Each row has a name. Each piece below is followed by the name of the row it came from, unless a question asks for something else. Each question is about the rows just above it. Places in a row count from 0.

[148 104 163  87 160 114 150 110 122  83 140 126 146 130 183  83 128 152
 127 141 178] -> T
[ 81  92 103 115  78  83 125 105 122 105 123  70 152 143 178  97 127 112
 148 123 117] -> R
[169  86 166 167 144 103 133 154 132  94 136 150 124 146 154  47 165 112
  91 153 163] -> M
[169  86 166  74 144 103 133 154 132  94 136 150 124 146 154  47 165 112
  91 153 163] -> U
[101 137 122 155  83 109 130 113 111 136 148  89 129 140 116 122 151 152
 142  67  71] -> S
[128 114 144 167 144  79 123 152 126 102 138 180 175  90 131  94 135 148
 127 139 185] -> B
[92] is at row and place | R, 1
Is [105 122] printed in one of the named rows, side by side and in this order? | yes
The row with [169  86 166 167 144 103 133 154 132  94 136 150 124 146 154  47 165 112
  91 153 163] is | M
asked: [ 97 127 112] | R

[139 166 147 162  71 158 189 161 194 198 207  49  96 164 160 164 193  69
 170  60 160 118 202  83 145 167 126 123  76 111 210  99 136 150 177 108
 112 205 166  73 163  81  58  79 137  75 198  52  96  54  71 127 188  54
 113 130  59 186] -> F
[ 90 121  55 112  95 162 165 103 166  56  65  56 126 146 105 104  62 118
  89 132 210 189 198  48 175 181  96  80  73 175 124  89 185  54 145  59
 187 158 198 102 202 148 122  82  49 127 174 180 188 107 144 177  53  72
  52 206 198 192] -> K
[170 209  46 157 172  56 144  77 115 159  64 131 116 133 170  77  97 159
 173  68 195  56  97 185 126 103  49 160  74 166  77 144 110 145 179 158
  53 102 113  78 158 121 104  78 117  46 116  71  55  82 147 189 206 122
 132 121 191 115] -> J
[156  48 112 170  85 149 170 196 145 127  76 130 192 139 175  45  61  64
 186 125 203  83 137  96  92 175 126 192  91 186 137 131 164 137 118 192
 201 139 175 159  76 169 181 133  94 188 192 179  70  98  49 161 195 147
  47 106 178  78] -> D
Is [188  53 113] printed in one of the named rows, side by side and in this order? | no
asked: [61 64] | D
Among the named rows, does one hold [174 180 188] next to each other, in this order? | yes

[113 178  75  89 185 134 124  78 108  98  74 112  91 115 174  67] : fisu
[169 157  68 183 155 121  92 124  93 149 149  72 187 137 134 120] : Kana
[ 76 144 128 132 186 126 147 190 154 154  69 124  68  77  98 157] : Moz
[169 157  68 183 155 121  92 124  93 149 149  72 131 137 134 120] : tusop
[113  67  75  89 185 134 124  78 108  98  74 112  91 115 174  89] : Pefa
Where do [154 154] appear? | Moz
asked: [169 157  68 183 155 121  92 124  93 149 149  72 187 137 134 120] | Kana
Row and place of [131] in the named rows: | tusop, 12
Is [144  76] printed in one of the named rows, side by side and in this order? | no

[ 99  99 101 104 109 115 120 127 133 140 145 150 153 155 154 152 149 145
 139 133 127 121 116 111 107 104 103 102 104 105 109 114 119 125 131 138
 149] -> tomo
[ 91  97 107 123 140 156 171 181 185 183 175 164 150 137 129 123 123 127
 134 141 146 148 145 139 130 119 109 101  97  97 101 107 116 124 130 132
 132] -> ganad
[125 128 131 133 133 133 133 133 133 133 133 134 132 130 126 120 114 109
 105 104 107 114 124 137 150 162 171 175 175 170 162 151 141 132 126 124
 126] -> tas
[ 91  92  96 102 109 117 125 132 137 139 141 142 143 146 151 160 169 179
 188 195 196 193 184 171 155 138 123 111 105 103 108 116 128 140 151 160
 166] -> Von
[121 116 114 113 115 118 123 128 131 134 135 136 135 133 131 128 126 124
 122 119 116 113 110 107 106 107 109 113 119 126 133 139 142 144 142 138
 133] -> sagos
[119 126 131 103 108 167 162 154 146 138 132 128 125 126 128 132 136 139
 140 139 136 131 124 116 108 101  98  97 100 107 119 133 149 166 181 193
 201] -> Votav
[139 144 149 151 109 149 145 138 130 120 112 103  98  95  96 100 106 115
 123 132 138 141 142 141 137 133 128 125 123 124 127 131 136 141 144 147
 146] -> nitom
[123 113 105 102 102 105 110 115 119 121 121 117 114 109 105 102 101 102
 105 109 113 117 119 121 120 118 117 114 110 108 105 101  98  94  89  86
  84] -> pab
[139 137 133 131 128 125 123 121 119 116 113 109 106 103  99  97  96  97
 100 103 108 115 123 131 141 150 159 168 176 183 188 192 193 192 190 186
 181] -> viko
asked: [123 111 105 103 108] | Von
Is [139 133] printed in one of the named rows, side by side and in this order? | yes
[123 113 105 102 102 105 110 115 119 121 121 117 114 109 105 102 101 102
 105 109 113 117 119 121 120 118 117 114 110 108 105 101  98  94  89  86
  84] is in which row? | pab
asked: [119 125 131] | tomo
asked: [ 99  99 101 104 109 115 120 127 133 140 145 150 153 155 154 152 149 145
 139 133 127 121 116 111 107 104 103 102 104 105 109 114 119 125 131 138
 149] | tomo
asked: [139 144 149 151 109 149 145 138 130 120 112 103  98  95  96 100 106 115
 123 132 138 141 142 141 137 133 128 125 123 124 127 131 136 141 144 147
 146] | nitom

[140  75 197 146  64  56  96 157  54 151] -> Leza
[ 56 161 194 212  51  82 115  82  70 177] -> bazu
[199  79 197  84 106  63 165 104  72 164] -> pemu
[ 87  85  65  84 174 182  72  93 176 101] -> Vel
[190 100 202 102 198  78 205  66 146  75] -> Petev
[206  63 197  70 175 188 127  97 152 128] -> zipim
[ 94  93 194 212 157 176  86 114 173 133] -> nera
[ 87  85  65  84 174 182  72  69 122  76] -> vap
[109 212  51 194 161 165 137 207 166 171] -> Tutim
Among the named rows, does one hold [ 63 197  70] next to each other, in this order? | yes
asked: [212  51 194 161] | Tutim
[115] is at row and place | bazu, 6
The row with [ 97 152] is | zipim
Is [ 65  84 174 182] printed in one of the named rows, side by side and in this order? | yes
The row with [ 56 161 194 212  51  82 115  82  70 177] is | bazu

[132 134 151 151 103 139 137 138  96  94 139 137 135 126 146 133  91 135
 146 134] -> voget
[132 134 151 151 103 139 137 138  96  94 139 137 135 126 146 133  91 135
 104 134] -> fodo
[130 175 104 109 106 111 172 131 108 110 178 127 176 121  98 170 111 169
 100 171] -> nekuz
[156 115 111 142 113 104 103 151 156 156 104 149 108 149 103 110 155 110
 104 111] -> basug
[121 168  96  95 131 114 150 117 129 132 165 117 159 125 101 161 134 154
  97 156] -> mimaz
[163 117  93  98 141 105 132 113 149 148 145 112 140 121 108 150 162 135
 105 138] -> divu
[149 113 114 102 140 154 124 150 146 153 113 152 116 148  76 114 141 127
  81 120] -> Rozer
[123 164  98  97 134 115 149 116 136 138 163 119 157 127 101 158 138 151
  99 154] -> Saset
[105 111 153 165 134  96 104 102 125 117 110 101 110 168 197 113 127 103
 191 109] -> Kek
[113 148 150 156 116 111 142 113 104 103 151 112 147 114 173 145 103 143
 169 145] -> lazun
Among the named rows, does one hold [133  91 135 104] next to each other, in this order? | yes
The row with [132 134 151 151 103 139 137 138  96  94 139 137 135 126 146 133  91 135
 104 134] is | fodo
The row with [153 113 152 116 148  76 114 141 127] is | Rozer
asked: [156 116 111 142 113 104 103 151] | lazun
asked: [163 119] | Saset
The row with [105 111 153 165 134  96 104 102 125 117 110 101 110 168 197 113 127 103
 191 109] is | Kek

[117 125 139 118 126  78 114 109 123 130 149 125 106 120 117 150 114 108] -> fes
[117 129 124 149 109 123 125 114 126 118  78 130 141 131 124 124 124 145] -> lus
[125 141 145 125 178 129 134 127 115 131 134 130 134 136 127 133 127 151] -> Zum
[121 125 139 128 162 119 130 129 105 133  82 123 106 120 117 150 114 108] -> tuso
asked: [124 124 124] | lus
The row with [125 141 145 125 178 129 134 127 115 131 134 130 134 136 127 133 127 151] is | Zum
Row and place of [121] in the named rows: | tuso, 0
Row and place of [151] in the named rows: | Zum, 17
asked: [149 109 123 125 114 126 118  78 130] | lus

[124 124 134 127 115 126 132 112 112 133 124 153 121 152 124 136 143 129
 124 135 117 138 121 125 132 136 130 148 135 127 146 130 129]  Gomus
[166 210 124 129 108 130 150 110 101 101  88 142 125  56  99 163 173 124
 129 215 122 168 113 124 129 159 132  86 166 136  70  98 107]  lodut
[139 121 135 127 128 122 117 139 151  92 152 150 130  93 149 136 156 145
 109 161 126 135 139 129 119 127 132 144 147 126  94  99 146]  bul
[120 117 131 118 126 125 127 121 125 122 132 148 125 135 132 134 143 134
 121 139 121 135 127 127 128 132 130 145 136 127 131 122 134]  miv
Where do [129 124] appear? | Gomus
Which row holds [139 121 135 127 127]? | miv
Is [143 130 124] printed in one of the named rows, side by side and in this order? | no
Row and place of [156] in the named rows: | bul, 16
Where do [135 132 134 143 134 121 139 121] appear? | miv

